In the rows, zero is written as 128.
[119 129 121 134 121 124 134 141 117 128 142 132 128 122 127 115 111 124
 117 111 127 129 126 135 130 132 130 127 127]	(44)
[129 127 129 123 137 137 130 123 142 132 113 100 128 134 121 139 135 125
 138 113 118 125 127 138 119 117 129 127 136]	(59)
[128 127 126 126 139 127 135 135 122 124 117 124 128 127 108 114 140 129
 125 111 120 141 131 133 131 127 125 129 125]	(35)
[123 124 129 122 134 139 133 131 121 125 111  97 129 129 104 122 138 131
 122 113 120 158 129 136 132 127 132 130 128]	(35)
[139 135 129 130 135 123 124 126 117 125 125 141 133 129 125 124 131 127
 125 141 128 136 130 129 132 126 133 130 131]	(59)
[128 130 132 121 139 132 125 116 118 126 110 123 126 133 111 145 139 127
 125 124 124 132 126 140 114 129 136 125 135]	(84)
[131 131 129 133 139 126 125 127 122 129 122 129 129 133 128 131 129 129
 123 119 128 134 123 140 129 124 135 124 131]	(84)
[127 126 128 127 122 128 120 133 122 124 126 132 130 126 114 123 130 133
 127 129 125 136 126 128 126 132 124 129 124]	(35)
[123 127 127 139 125 122 129 128 128 127 145 142 126 117 141 119 125 127
 128 127 131 133 136 119 131 129 121 129 127]	(44)
[133 131 129 130 135 124 135 124 125 131 127 135 124 131 130 133 134 110
 132 131 122 132 130 130 124 130 130 130 124]	(84)
[127 131 127 127 128 129 123 125 117 115 115 125 131 131 115 127 141 126
 123 129 127 146 126 129 129 128 127 126 127]	(84)
[123 135 128 129 145 124 131 119 122 128 117 136 127 124 121 139 140 124
 118 124 126 137 122 131 120 133 133 124 129]	(84)
[128 129 131 124 125 131 125 129 125 129 120 127 128 129 121 124 129 132
 123 123 124 126 127 132 127 132 129 130 127]	(35)
[133 130 128 122 125 131 120 135 120 123 119 125 136 129 122 117 129 133
 131 138 126 142 130 136 128 124 123 130 126]	(59)
[146 137 125 132 130 114 121 131 111 127 133 164 133 127 133 122 123 131
 130 159 135 112 125 138 140 127 129 127 121]	(84)
[110 116 134 117 119 144 126 128 144 130 122  92 127 131 112 139 118 131
 119 108 122 137 125 118 126 135 132 130 125]	(44)
[108 115 125 125 110 137 133 144 141 130 145 106 124 120 124 124 112 125
 118 108 127 132 129 117 125 139 124 123 120]	(44)
[131 123 132 119 123 137 125 127 131 126 121 112 130 125 118 134 120 132
 133 124 123 131 124 132 122 128 128 129 128]	(59)
[121 108 129 130 118 138 125 131 134 124 132 106 132 119 138 122 121 131
 129 117 130 134 137 120 136 126 129 131 132]	(59)
[131 126 127 131 128 132 130 130 131 125 119 114 126 128 120 120 130 128
 135 130 126 140 132 123 130 121 122 128 131]	(35)
[123 123 131 119 114 146 127 133 126 129 121 106 130 128 107 136 118 132
 115 102 122 136 122 136 129 134 131 131 127]	(59)
[129 131 128 130 137 130 134 131 126 129 123 123 132 130 118 124 134 127
 131 118 121 139 126 137 129 124 128 124 135]	(35)
[128 130 121 129 133 125 130 129 119 125 123 132 127 128 116 116 135 129
 127 131 126 144 128 126 126 129 124 128 123]	(35)
[126 125 128 116 121 134 132 131 102 121 117 122 129 129  99 122 130 134
 117 134 119 146 126 128 132 134 122 118 120]	(35)
[134 126 127 122 117 129 130 135 133 135 131 128 128 129 122 125 111 132
 124 121 124 121 125 133 131 131 129 122 128]	(44)
[131 125 120 132 131 128 128 127 124 125 124 123 139 126 117 119 129 126
 125 121 123 142 128 136 132 128 128 128 132]	(35)
[129 127 132 113 133 137 131 122 132 127 103 108 128 136 104 135 130 129
 133 127 119 133 127 136 125 122 130 135 128]	(59)
[120 129 125 132 126 122 139 133 133 130 144 135 127 120 132 116 118 126
 128 121 127 119 130 123 121 131 111 125 121]	(44)
